Below are the code and all the weights of a small trained network. Each question names an input and a class and asks about switching units off, where a switched-off unit gives its printed mean instead of its output.

import numpy as np


def w(rows, s, z=0):
    codes = np.array(rows[::2]) - 128.0
    scale = np.full(codes.shape[1], s)
    scale[-1] = z or s
    return codes * scale


def norm(h):
    return h / np.sqrt((h * h).mean(-1, keepdims=True) + 1e-5)


def f(y):
    return np.maximum(y, 0)


def log_softmax(a):
    a = a - a.max(-1, keepdims=True)
    return a - np.log(np.exp(a).sum(-1, keepdims=True))


def net(x, mask):
    res = np.array(x, float).reshape(1, 3) / 4 @ E
    u = 0
    for l in range(3):
        y = f(norm(res) @ A[l][:, :-1].T + A[l][:, -1])
        res = res + np.where(mask[u : u + 10], y, B[l][:, -1]) @ B[l][:, :-1]
        u += 10
    return log_softmax(norm(res)[-1] @ U[:, :-1].T + U[:, -1])


A, B = {}, {}
E = w([
[196,121,175,145,181],'x0',
[83,154,125,61,169],'x1',
[144,64,141,1,161],'x2',
],0.0061)
A[0] = w([
[108,59,151,133,12,3],'0.n0',
[209,188,230,187,154,115],'0.n1',
[162,13,85,145,59,197],'0.n2',
[94,33,124,124,126,59],'0.n3',
[183,126,145,87,166,55],'0.n4',
[86,17,130,101,194,171],'0.n5',
[58,53,108,164,63,179],'0.n6',
[74,190,161,74,125,79],'0.n7',
[172,110,151,215,137,72],'0.n8',
[61,92,2,104,158,35],'0.n9',
],0.0071,0.0024)
B[0] = w([
[168,111,65,91,44,179],'0.n0',
[134,71,92,160,202,253],'0.n1',
[202,153,35,88,69,247],'0.n2',
[150,47,169,91,75,167],'0.n3',
[104,197,190,123,167,190],'0.n4',
[164,220,162,55,95,239],'0.n5',
[140,147,132,87,33,223],'0.n6',
[103,180,115,165,133,179],'0.n7',
[146,2,158,123,136,216],'0.n8',
[137,96,104,229,176,187],'0.n9',
],0.0057,0.0044)
A[1] = w([
[178,95,145,63,125,150],'1.n0',
[2,152,198,117,93,104],'1.n1',
[123,88,143,167,194,2],'1.n2',
[63,220,117,136,144,113],'1.n3',
[133,102,136,185,141,172],'1.n4',
[54,115,87,125,143,37],'1.n5',
[159,141,77,131,164,7],'1.n6',
[156,180,119,130,220,202],'1.n7',
[110,93,164,135,45,70],'1.n8',
[25,142,71,143,78,116],'1.n9',
],0.0099,0.0021)
B[1] = w([
[91,220,117,254,124,254],'1.n0',
[128,125,227,123,124,181],'1.n1',
[122,31,155,158,174,181],'1.n2',
[147,111,183,54,127,208],'1.n3',
[155,67,100,116,208,195],'1.n4',
[208,92,216,164,98,152],'1.n5',
[185,127,161,130,150,141],'1.n6',
[49,74,52,199,46,236],'1.n7',
[165,199,49,86,138,185],'1.n8',
[201,6,142,115,71,224],'1.n9',
],0.0059,0.005)
A[2] = w([
[184,69,211,32,111,3],'2.n0',
[244,118,169,213,123,117],'2.n1',
[103,128,61,176,93,227],'2.n2',
[192,149,166,106,175,219],'2.n3',
[251,183,134,235,73,121],'2.n4',
[132,254,168,80,169,194],'2.n5',
[55,174,170,63,186,198],'2.n6',
[61,104,86,152,183,106],'2.n7',
[66,210,116,60,126,189],'2.n8',
[161,62,81,190,194,118],'2.n9',
],0.0078,0.0023)
B[2] = w([
[43,101,191,117,132,167],'2.n0',
[49,173,156,90,163,234],'2.n1',
[187,116,108,79,157,203],'2.n2',
[81,179,161,216,103,169],'2.n3',
[71,138,96,58,145,253],'2.n4',
[99,138,119,220,80,204],'2.n5',
[255,165,135,181,105,186],'2.n6',
[155,158,198,171,189,159],'2.n7',
[245,44,144,171,152,194],'2.n8',
[115,91,127,135,178,221],'2.n9',
],0.0075,0.0065)
U = w([
[131,139,102,150,144,11],'0',
[95,69,210,79,101,154],'1',
[116,83,62,76,179,102],'2',
[85,216,135,180,112,99],'3',
[72,194,120,94,188,103],'4',
[211,131,75,70,66,155],'5',
[132,57,150,185,250,129],'6',
[233,146,176,204,111,152],'7',
],0.018,0.013)

Each question gives the input, the list of numbers given to net, and the class t.
The units are the neurons (one row each of A and B). Each row of codes is followed by its name. A weight is (code - 128) times the scale printed after its matrix; where a second scale follows, it is the last column's (A, B and U).
mask holds one flag per neuron, layer by layer. A switched-off neuron (its flag False) gives its mean, the last column of its row in B, instead of its output. The means were averaged over made-up inputs and are rounded, as every weight is.
A unit's drop is (log p(t) with every unit on - log p(t) with that unit switched off) / (log p(t) with every unit on - log p(t) with every unit switched off).
most important unit: the unit with the biggest drop
top k neurons: the k neurons with the biggest drops, biggest first
top k neurons in layer l: the k neurons of layer l with the biggest drops, biggest first
drop of u: that unit's drop, to one decimal
input [-5,1,6], class 7: most important unit	0.n5
input [-8,1,-4], class 1: top 2 neurons in layer 1	1.n9; 1.n1
input [3,-8,3], class 4: top 3 neurons in layer 2	2.n1; 2.n4; 2.n8
input [-8,6,5], class 1: top 2 neurons	1.n9; 2.n0
input [2,-3,6], class 3: top 2 neurons	1.n0; 2.n4
input [-7,2,2], class 1: top 2 neurons	2.n0; 0.n2
input [-8,2,-2], class 1: top 2 neurons	1.n9; 0.n2
input [0,5,0], class 1: top 2 neurons in layer 1	1.n0; 1.n7
input [3,-7,6], class 4: top 2 neurons	2.n4; 1.n0
input [-2,-5,-5], class 2: drop of 0.n8	0.1
input [-6,7,6], class 7: drop of 2.n6	0.4
input [-3,-4,8], class 5: top 2 neurons	0.n2; 1.n0
input [-4,-4,-7], class 5: drop of 0.n6	0.2
input [1,-4,7], class 3: most important unit	1.n0
